Here is a tiny trained network, its code and every weight. The questions are about switching its units off for an input and a target symbol, where a switched-off unit gives its printed mean instead of its output.

import numpy as np


def w(rows, s, z=0):
    codes = np.array(rows[::2]) - 128.0
    scale = np.full(codes.shape[1], s)
    scale[-1] = z or s
    return codes * scale


def f(y):
    return np.maximum(y, 0)


def softmax(a):
    e = np.exp(a - a.max(-1, keepdims=True))
    return e / e.sum(-1, keepdims=True)


def log_softmax(a):
    a = a - a.max(-1, keepdims=True)
    return a - np.log(np.exp(a).sum(-1, keepdims=True))


def net(x, mask):
    ids = ['αβγζλξπτφψω'.index(c) for c in x.split()]
    T = len(ids)
    res = E[ids] + P[:T]
    u = 0
    for l in range(2):
        q, k, v = (res @ M[l].T for M in (Q, K, V))
        z = softmax(np.where(np.tri(T) > 0, q @ k.T / 2**0.5, -1e9)) @ v
        res = res + np.where(mask[u], z, O[l][:, -1]) @ O[l][:, :-1]
        u += 1
        y = f(res @ A[l][:, :-1].T + A[l][:, -1])
        res = res + np.where(mask[u : u + 8], y, B[l][:, -1]) @ B[l][:, :-1]
        u += 8
    return log_softmax(res[-1] @ U[:, :-1].T + U[:, -1])


Q, K, V, O, A, B = {}, {}, {}, {}, {}, {}
E = w([
[99,148,38,194,149,137],'α',
[27,2,90,156,131,168],'β',
[248,98,109,175,180,167],'γ',
[32,97,125,79,148,87],'ζ',
[162,206,165,87,114,74],'λ',
[158,10,70,124,43,193],'ξ',
[114,191,196,70,135,140],'π',
[134,159,178,107,82,128],'τ',
[172,60,209,139,209,73],'φ',
[125,152,184,92,96,154],'ψ',
[173,178,156,144,64,73],'ω',
],0.0077)
P = w([
[99,189,252,8,104,208],'0',
[163,127,141,170,113,13],'1',
[151,119,141,151,124,35],'2',
[142,117,145,160,121,46],'3',
[143,113,140,160,122,48],'4',
[143,110,139,160,117,51],'5',
[146,111,135,169,110,65],'6',
[145,116,131,163,113,63],'7',
[151,119,129,154,114,70],'8',
[141,112,134,168,106,76],'9',
[144,122,132,173,106,84],'10',
[148,120,131,166,102,90],'11',
[143,123,132,163,102,98],'12',
[146,130,136,170,103,104],'13',
],0.0041)
Q[0] = w([
[145,81,66,70,206,254],'L0H1',
[206,92,59,133,136,174],'L0H1',
],0.0062)
K[0] = w([
[107,12,3,237,135,105],'L0H1',
[76,26,59,138,210,188],'L0H1',
],0.0063)
V[0] = w([
[221,154,98,187,79,2],'L0H1',
[153,41,71,209,114,135],'L0H1',
],0.006)
O[0] = w([
[159,134,153,206,106,3,254],'L0H1',
[162,69,64,190,70,118,39],'L0H1',
],0.0069,0.0026)
A[0] = w([
[82,106,100,180,196,68,169],'L0N1',
[91,21,73,95,61,222,202],'L0N2',
[165,237,223,77,76,132,254],'L0N3',
[45,164,143,64,225,233,98],'L0N4',
[42,13,154,93,177,131,213],'L0N5',
[127,125,144,111,21,109,188],'L0N6',
[227,74,142,185,195,110,176],'L0N7',
[147,167,255,79,122,88,231],'L0N8',
],0.0063,0.0034)
B[0] = w([
[53,119,97,141,198,152,171],'L0N1',
[67,28,113,137,3,154,152],'L0N2',
[191,180,221,76,120,119,253],'L0N3',
[64,161,145,25,175,196,140],'L0N4',
[16,47,157,103,132,128,165],'L0N5',
[140,115,200,129,55,88,190],'L0N6',
[204,75,124,101,192,216,175],'L0N7',
[166,143,221,92,144,99,254],'L0N8',
],0.0065,0.0066)
Q[1] = w([
[203,226,146,135,78,150],'L1H1',
[109,20,41,148,254,167],'L1H1',
],0.0055)
K[1] = w([
[157,182,228,3,52,232],'L1H1',
[187,122,82,237,213,16],'L1H1',
],0.0047)
V[1] = w([
[47,72,93,121,166,216],'L1H1',
[155,214,160,68,253,177],'L1H1',
],0.0068)
O[1] = w([
[94,68,184,254,239,150,92],'L1H1',
[149,153,56,55,195,241,255],'L1H1',
],0.0055,0.01)
A[1] = w([
[187,212,91,55,54,187,179],'L1N1',
[162,179,186,106,42,98,171],'L1N2',
[82,88,170,220,162,94,84],'L1N3',
[245,126,140,129,217,168,184],'L1N4',
[177,209,49,49,104,219,133],'L1N5',
[178,126,197,147,216,119,209],'L1N6',
[98,146,3,137,222,180,136],'L1N7',
[150,118,217,113,79,6,254],'L1N8',
],0.0061,0.0032)
B[1] = w([
[136,105,58,164,134,59,246],'L1N1',
[136,115,138,122,75,86,203],'L1N2',
[108,102,92,175,173,57,162],'L1N3',
[176,92,111,158,148,204,207],'L1N4',
[100,103,66,165,181,62,236],'L1N5',
[135,132,185,157,131,179,190],'L1N6',
[26,255,79,216,45,177,145],'L1N7',
[97,189,190,121,59,152,214],'L1N8',
],0.0074,0.013)
U = w([
[105,29,108,124,185,89,151],'α',
[160,206,182,105,61,200,136],'β',
[192,61,86,142,160,193,136],'γ',
[163,72,142,117,15,171,155],'ζ',
[52,247,48,212,130,177,167],'λ',
[130,150,158,194,185,94,4],'ξ',
[138,66,53,94,202,52,8],'π',
[96,177,100,100,51,46,156],'τ',
[192,61,195,83,163,233,114],'φ',
[2,208,204,78,121,112,145],'ψ',
[148,114,118,135,116,156,178],'ω',
],0.0052,0.0039)

Each question gives the input, a string of symbols that net reads in full, and the target symbol t.
The units are the heads (2 rows each of Q, K, V and O) and the neurons (one row each of A and B). Each row of codes is followed by its name. A weight is (code - 128) times the scale printed after its matrix; where a second scale follows, it is the last column's (O, A, B and U).
mask holds one flag per unit, layer by layer, with each layer's heads first. A switched-off unit (its flag False) gives its mean, the last column of its rows in O or B, instead of its output. The means were averaged over made-up inputs and are rounded, as every weight is.
A unit's drop is (log p(t) with every unit on - log p(t) with that unit switched off) / (log p(t) with every unit on - log p(t) with every unit switched off).
The circuit of an input: a set's keep is (log p(t) with only the set's units on - log p(t) with every unit switched off) / (log p(t) with every unit on - log p(t) with every unit switched off). Starting from the 12 units with the biggest drops (on a tie, the unit counted first), units are removed one at a time, each time the one whose removal leaves the highest keep (on an exact tie, the one counted first), for as long as the keep stays at least 0.8.
units of the circuit, in order: the units of the circuit, biggest drop first
most important unit: the unit with the biggest drop
top k neurons: the k neurons with the biggest drops, biggest first
k most important neurons of layer l: the k neurons of layer l with the biggest drops, biggest first
input β ω λ λ ξ π ω ζ β ω λ ω, target ξ: 3 most important neurons of layer 0 : [L0N2, L0N4, L0N5]
input ζ ω ω τ λ ω ω ω ω ζ α λ ω ω, target φ: most important unit : L0H1
input π λ ψ, target λ: units of the circuit, in order : [L1H1, L0H1, L1N7, L0N4]
input π τ λ π β ω λ, target λ: units of the circuit, in order : [L1H1, L0H1, L1N7, L0N4]
input β π φ λ ω λ α λ λ φ ξ, target ζ: units of the circuit, in order : [L0N2, L1H1, L1N5]
input π α ψ ω β ω π, target λ: units of the circuit, in order : [L1H1, L0H1, L1N7, L0N4]
input π λ β ζ, target ψ: 3 most important neurons of layer 1 : [L1N1, L1N4, L1N5]
input τ ω ζ λ ψ ω ψ α, target λ: units of the circuit, in order : [L1N7, L0N8, L0N3]
input ω λ ω φ λ α τ ξ ω τ τ ω ζ, target ψ: 2 most important neurons of layer 1 : [L1N1, L1N4]
input β α ω λ ω ω α ζ β ω ω π ψ, target ξ: top 2 neurons : [L0N2, L1N3]
input β ω ω ψ ω λ λ ω ω α ζ π, target ξ: top 4 neurons : [L0N2, L1N3, L0N4, L0N5]
input λ λ π λ λ γ ζ ω λ, target π: 3 most important neurons of layer 0 : [L0N3, L0N4, L0N8]
input ψ ζ β α ω λ ζ ω β π ω ω ξ, target ζ: 2 most important neurons of layer 1 : [L1N5, L1N1]
input λ γ ω ω λ α α ξ τ ζ τ, target π: top 3 neurons : [L1N5, L0N3, L1N1]
input π τ ω, target λ: most important unit : L1H1
input λ ξ ω λ λ τ ω ω ω γ ω ω ω, target π: 2 most important neurons of layer 0 : [L0N3, L0N4]
input ξ ω γ π, target ψ: top 2 neurons : [L1N8, L0N2]
input α ω ψ ω α τ ζ λ ω α ζ ω τ, target β: top 2 neurons : [L1N5, L0N4]
input π ω λ β λ ζ α τ φ φ τ, target λ: 2 most important neurons of layer 1 : [L1N7, L1N5]
input ω β ψ, target τ: 2 most important neurons of layer 0 : [L0N3, L0N7]
